Here is a tiny trained network, its code and every weight. The questions are about switching its units off for an input and a target symbol, where a switched-off unit gives its printed mean instead of its output.

import numpy as np


def w(rows, s, z=0):
    codes = np.array(rows[::2]) - 128.0
    scale = np.full(codes.shape[1], s)
    scale[-1] = z or s
    return codes * scale


def norm(h):
    return h / np.sqrt((h * h).mean(-1, keepdims=True) + 1e-5)


def f(y):
    return y / 2 * (1 + np.tanh(0.7978845608 * (y + 0.044715 * y**3)))


def softmax(a):
    e = np.exp(a - a.max(-1, keepdims=True))
    return e / e.sum(-1, keepdims=True)


def log_softmax(a):
    a = a - a.max(-1, keepdims=True)
    return a - np.log(np.exp(a).sum(-1, keepdims=True))


def net(x, mask):
    ids = ['ΞΩβγδεζηθμστφψ'.index(c) for c in x.split()]
    T = len(ids)
    res = E[ids] + P[:T]
    u = 0
    for l in range(2):
        q, k, v = (norm(res) @ M[l].T for M in (Q, K, V))
        z = softmax(np.where(np.tri(T) > 0, q @ k.T / 2**0.5, -1e9)) @ v
        res = res + np.where(mask[u], z, O[l][:, -1]) @ O[l][:, :-1]
        u += 1
        y = f(norm(res) @ A[l][:, :-1].T + A[l][:, -1])
        res = res + np.where(mask[u : u + 8], y, B[l][:, -1]) @ B[l][:, :-1]
        u += 8
    return log_softmax(norm(res)[-1] @ U[:, :-1].T + U[:, -1])


Q, K, V, O, A, B = {}, {}, {}, {}, {}, {}
E = w([
[140,4,85,249],'Ξ',
[178,132,175,88],'Ω',
[79,143,90,146],'β',
[137,48,99,86],'γ',
[37,99,145,55],'δ',
[169,134,191,105],'ε',
[99,124,8,161],'ζ',
[140,197,99,114],'η',
[148,173,199,83],'θ',
[138,130,62,118],'μ',
[118,196,127,128],'σ',
[143,136,175,116],'τ',
[164,93,78,174],'φ',
[167,230,141,251],'ψ',
],0.011)
P = w([
[27,77,244,173],'0',
[8,24,240,188],'1',
[40,16,203,162],'2',
[42,26,230,155],'3',
[77,36,196,121],'4',
[100,49,181,100],'5',
[88,64,183,110],'6',
[120,54,171,100],'7',
[132,97,154,75],'8',
[113,77,166,103],'9',
[143,83,137,81],'10',
[102,111,173,106],'11',
],0.0011)
Q[0] = w([
[132,254,165,113],'0.h0',
[171,253,96,84],'0.h0',
],0.0088)
K[0] = w([
[163,197,181,255],'0.h0',
[218,226,81,193],'0.h0',
],0.0088)
V[0] = w([
[218,125,87,82],'0.h0',
[21,74,139,3],'0.h0',
],0.0035)
O[0] = w([
[92,125,172,142,7],'0.h0',
[199,217,139,3,3],'0.h0',
],0.0044,0.00039)
A[0] = w([
[106,76,47,238,162],'0.n0',
[130,205,130,71,107],'0.n1',
[150,143,98,110,43],'0.n2',
[76,141,100,202,87],'0.n3',
[80,139,190,181,229],'0.n4',
[157,108,99,88,4],'0.n5',
[143,113,87,15,112],'0.n6',
[253,119,156,150,124],'0.n7',
],0.0067,0.002)
B[0] = w([
[155,167,77,149,254],'0.n0',
[183,76,86,139,176],'0.n1',
[92,59,97,157,116],'0.n2',
[173,140,118,124,178],'0.n3',
[168,185,78,123,196],'0.n4',
[61,114,168,181,110],'0.n5',
[120,139,137,212,164],'0.n6',
[94,254,111,88,174],'0.n7',
],0.0053,0.0034)
Q[1] = w([
[87,57,138,193],'1.h0',
[58,3,166,181],'1.h0',
],0.008)
K[1] = w([
[201,254,117,232],'1.h0',
[173,208,127,211],'1.h0',
],0.0049)
V[1] = w([
[49,193,177,217],'1.h0',
[3,85,137,87],'1.h0',
],0.0039)
O[1] = w([
[253,202,106,108,43],'1.h0',
[184,112,58,54,7],'1.h0',
],0.0046,0.0011)
A[1] = w([
[99,71,95,162,91],'1.n0',
[84,125,23,148,88],'1.n1',
[199,89,148,121,153],'1.n2',
[132,185,215,46,251],'1.n3',
[161,174,106,254,187],'1.n4',
[151,30,127,97,161],'1.n5',
[238,89,229,31,48],'1.n6',
[110,142,36,95,94],'1.n7',
],0.0066,0.0027)
B[1] = w([
[120,84,143,99,131],'1.n0',
[91,140,170,123,192],'1.n1',
[100,157,109,92,129],'1.n2',
[114,60,48,71,222],'1.n3',
[148,75,153,88,254],'1.n4',
[201,167,2,102,126],'1.n5',
[28,105,141,140,170],'1.n6',
[68,148,176,156,170],'1.n7',
],0.0067,0.0053)
U = w([
[63,92,119,24,145],'Ξ',
[129,84,34,73,136],'Ω',
[117,117,114,149,103],'β',
[44,208,190,141,167],'γ',
[148,252,61,87,130],'δ',
[66,136,28,202,34],'ε',
[126,125,117,141,64],'ζ',
[139,103,251,114,172],'η',
[123,124,123,144,83],'θ',
[129,131,123,130,63],'μ',
[235,126,164,50,163],'σ',
[67,41,179,173,62],'τ',
[189,46,101,205,121],'φ',
[188,194,132,204,253],'ψ',
],0.012,0.0044)

Each question gives the input, a string of symbols that net reads in full, and the target symbol t.
The units are the heads (2 rows each of Q, K, V and O) and the neurons (one row each of A and B). Each row of codes is followed by its name. A weight is (code - 128) times the scale printed after its matrix; where a second scale follows, it is the last column's (O, A, B and U).
mask holds one flag per unit, layer by layer, with each layer's heads first. A switched-off unit (its flag False) gives its mean, the last column of its rows in O or B, instead of its output. The means were averaged over made-up inputs and are rounded, as every weight is.
A unit's drop is (log p(t) with every unit on - log p(t) with that unit switched off) / (log p(t) with every unit on - log p(t) with every unit switched off).
The circuit of an input: a set's keep is (log p(t) with only the set's units on - log p(t) with every unit switched off) / (log p(t) with every unit on - log p(t) with every unit switched off). Starting from the 12 units with the biggest drops (on a tie, the unit counted first), units are removed one at a time, each time the one whose removal leaves the highest keep (on an exact tie, the one counted first), for as long as the keep stays at least 0.8.
units of the circuit, in order: the units of the circuit, biggest drop first
most important unit: the unit with the biggest drop
k most important neurons: the k neurons with the biggest drops, biggest first
top k neurons in layer l: the k neurons of layer l with the biggest drops, biggest first
drop of u: that unit's drop, to one decimal
input Ω ψ μ ψ θ ψ ψ ψ τ ψ φ, target ψ: units of the circuit, in order	(1.n3 0.n7 1.h0)
input σ ψ θ, target Ξ: most important unit	1.n3
input δ η ε δ β, target γ: 3 most important neurons	(1.n3 1.n7 0.n6)
input θ ζ τ Ξ μ μ φ τ φ θ σ, target σ: units of the circuit, in order	(0.n7 1.n4 0.n1 1.n3)
input σ θ η η, target η: 2 most important neurons	(0.n1 1.n3)
input Ω ψ φ ζ η φ β μ η, target ψ: 4 most important neurons	(1.n3 0.n0 1.n6 0.n3)
input Ξ μ φ τ τ σ γ μ φ, target γ: 4 most important neurons	(0.n7 1.n3 1.n7 1.n1)
input τ ε δ φ, target δ: units of the circuit, in order	(0.h0 0.n7)
input γ ε σ θ ζ η η ψ β, target γ: units of the circuit, in order	(1.n3 1.n1)
input θ δ σ Ω γ η, target γ: 2 most important neurons	(1.n7 1.n3)
input Ω δ γ φ, target γ: top 2 neurons in layer 1	(1.n7 1.n3)
input ε σ σ τ, target Ξ: 2 most important neurons	(1.n3 1.n6)
input σ μ θ τ η, target η: 3 most important neurons	(1.n3 1.n4 0.n7)
input φ Ω τ β γ σ μ φ σ η ψ σ, target ψ: 2 most important neurons	(1.n3 0.n4)
input σ γ φ σ θ φ σ μ τ σ σ, target γ: top 4 neurons in layer 0	(0.n7 0.n1 0.n6 0.n5)
input γ τ ζ θ σ ζ Ξ η Ω ψ σ η, target ψ: 4 most important neurons	(1.n3 0.n0 0.n3 1.n6)
input ε τ ε δ η η τ γ ε σ σ, target γ: top 4 neurons in layer 1	(1.n7 1.n3 1.n5 1.n4)
input σ τ η ζ ψ β φ, target ψ: 4 most important neurons	(1.n3 0.n0 0.n7 1.n6)
input η φ τ, target Ξ: 4 most important neurons	(1.n3 0.n0 1.n6 1.n5)
input ψ θ η σ, target ψ: most important unit	0.h0
input τ ψ Ω Ξ τ δ φ θ β γ ε, target Ξ: top 2 neurons in layer 1	(1.n6 1.n3)
input σ φ τ Ξ σ, target σ: most important unit	0.n7
input η γ μ η σ τ φ γ θ, target Ξ: 2 most important neurons	(1.n6 1.n3)
input γ σ δ β Ω δ Ξ φ, target δ: drop of 0.n7	0.4
input σ Ξ ψ τ ζ σ μ γ τ, target Ω: drop of 1.n3	0.6
input μ σ σ ζ ζ τ γ η, target γ: drop of 1.n3	0.7
input τ η σ τ Ω τ φ τ τ μ, target τ: drop of 0.n0	0.0
input ζ ζ ε, target Ξ: most important neuron	(1.n3)
